Here is a tiny trained network, its code and every weight. The questions are about switching its units off for an input and a class, where a switched-off unit gives its printed mean instead of its output.

import numpy as np


def w(rows, s, z=0):
    codes = np.array(rows[::2]) - 128.0
    scale = np.full(codes.shape[1], s)
    scale[-1] = z or s
    return codes * scale


def f(y):
    return y / 2 * (1 + np.tanh(0.7978845608 * (y + 0.044715 * y**3)))


def log_softmax(a):
    a = a - a.max(-1, keepdims=True)
    return a - np.log(np.exp(a).sum(-1, keepdims=True))


def net(x, mask):
    res = np.array(x, float).reshape(1, 6) / 4 @ E
    y = f(res @ A[0][:, :-1].T + A[0][:, -1])
    res = res + np.where(mask, y, B[0][:, -1]) @ B[0][:, :-1]
    return log_softmax(res[-1] @ U[:, :-1].T + U[:, -1])


A, B = {}, {}
E = w([
[136,109,121,147,51,44,164,194,211,79,51],'x0',
[189,211,118,166,152,147,74,224,108,173,131],'x1',
[162,153,116,78,195,107,192,112,110,59,181],'x2',
[104,98,11,112,107,66,131,180,81,116,179],'x3',
[206,92,56,99,119,117,125,54,223,86,167],'x4',
[73,151,112,142,156,141,176,89,44,98,108],'x5',
],0.011)
A[0] = w([
[139,80,115,107,142,129,90,126,210,81,148,187],'N0',
[97,126,147,113,146,107,173,118,116,102,88,252],'N1',
[168,70,98,163,88,112,104,120,102,175,120,152],'N2',
[133,159,123,135,245,183,130,144,65,174,187,180],'N3',
[84,121,157,115,140,123,133,123,161,148,36,179],'N4',
[123,109,107,100,144,82,191,121,129,71,138,152],'N5',
[139,179,166,146,122,121,123,137,140,135,88,131],'N6',
[161,135,133,155,102,135,120,164,198,112,96,181],'N7',
[72,93,183,138,135,168,90,145,124,151,104,164],'N8',
[167,90,130,102,128,121,130,104,196,110,138,208],'N9',
[88,140,129,84,159,100,183,108,66,119,144,246],'N10',
[208,85,104,97,108,132,101,121,242,143,159,176],'N11',
[87,90,171,127,149,144,145,103,83,130,129,178],'N12',
[82,108,202,115,123,93,86,115,162,157,88,237],'N13',
[160,167,100,128,158,150,79,139,85,180,155,211],'N14',
[122,132,151,166,106,154,135,143,150,145,72,171],'N15',
[176,71,122,135,117,106,133,120,236,133,97,244],'N16',
[149,133,150,176,130,128,142,157,146,119,69,144],'N17',
[112,157,77,160,99,110,79,157,125,164,122,171],'N18',
],0.012,0.0034)
B[0] = w([
[136,163,74,106,145,78,124,38,191,133,100,200],'N0',
[113,82,139,162,107,151,178,111,121,50,109,182],'N1',
[102,164,98,117,139,101,123,160,94,139,126,173],'N2',
[224,166,100,100,127,199,97,55,67,135,204,251],'N3',
[56,113,171,146,98,152,201,148,140,139,68,191],'N4',
[93,83,34,130,137,124,146,112,147,117,120,199],'N5',
[128,108,127,99,74,188,134,135,138,119,130,173],'N6',
[152,105,103,75,91,151,134,186,181,126,58,201],'N7',
[97,181,175,212,125,144,140,95,70,179,105,196],'N8',
[151,153,70,176,148,70,122,89,174,144,108,198],'N9',
[149,144,87,159,184,113,179,83,51,69,170,209],'N10',
[173,162,57,105,184,100,101,136,198,205,56,239],'N11',
[114,151,186,134,189,96,165,51,73,126,130,187],'N12',
[110,128,189,61,125,136,161,108,118,177,65,201],'N13',
[183,144,151,104,152,142,35,144,104,168,176,209],'N14',
[82,85,214,117,104,155,130,193,125,136,122,187],'N15',
[100,184,142,71,116,116,119,125,254,155,73,234],'N16',
[115,79,155,45,66,189,116,198,124,73,119,179],'N17',
[118,57,134,118,134,70,83,240,64,195,168,189],'N18',
],0.0086,0.017)
U = w([
[89,144,188,153,134,127,151,100,117,131,100,90],'0',
[122,103,74,148,158,90,187,108,115,6,146,186],'1',
[123,108,160,99,75,166,123,179,176,106,96,7],'2',
[193,170,119,115,148,197,67,106,109,123,176,139],'3',
[131,103,107,141,137,57,74,198,98,157,138,130],'4',
[155,157,89,108,145,71,99,123,229,149,98,156],'5',
],0.013,0.0016)

Each question gives the input, the list of numbers given to net, and the class t.
The units are the neurons (one row each of A and B). Each row of codes is followed by its name. A weight is (code - 128) times the scale printed after its matrix; where a second scale follows, it is the last column's (A, B and U).
mask holds one flag per neuron, in row order. A switched-off neuron (its flag False) gives its mean, the last column of its row in B, instead of its output. The means were averaged over made-up inputs and are rounded, as every weight is.
A unit's drop is (log p(t) with every unit on - log p(t) with that unit switched off) / (log p(t) with every unit on - log p(t) with every unit switched off).
The circuit of an input: a set's keep is (log p(t) with only the set's units on - log p(t) with every unit switched off) / (log p(t) with every unit on - log p(t) with every unit switched off). Starting from the 12 units with the biggest drops (on a tie, the unit counted first), units are removed one at a time, each time the one whose removal leaves the highest keep (on an exact tie, the one counted first), for as long as the keep stays at least 0.8.
units of the circuit, in order: the units of the circuit, biggest drop first
top k neurons: the k neurons with the biggest drops, biggest first
drop of u: that unit's drop, to one decimal
input [2,6,3,-3,-7,1], class 3: units of the circuit, in order -> [N3]
input [-1,-2,-7,5,-7,0], class 0: top 2 neurons -> [N8 N11]
input [1,8,-1,2,-2,3], class 3: top 2 neurons -> [N3 N14]
input [-3,4,3,7,7,2], class 3: top 2 neurons -> [N16 N3]
input [5,-5,-8,-8,-1,6], class 2: top 2 neurons -> [N17 N15]
input [4,-7,2,-3,-8,8], class 1: top 2 neurons -> [N10 N1]
input [2,-8,2,-5,-4,8], class 1: top 4 neurons -> [N10 N1 N5 N16]
input [-5,-3,8,0,-1,1], class 1: top 2 neurons -> [N10 N5]
input [-2,3,7,8,5,3], class 1: top 2 neurons -> [N5 N10]
input [-4,-4,-8,3,0,1], class 0: drop of N8 -> 0.1
input [3,-2,-7,4,-1,3], class 2: drop of N9 -> 0.3
input [1,2,1,2,-8,1], class 3: drop of N3 -> 0.3
input [0,6,-1,1,-5,0], class 3: drop of N3 -> 1.1
input [2,1,2,5,-5,-1], class 4: top neuron -> [N18]
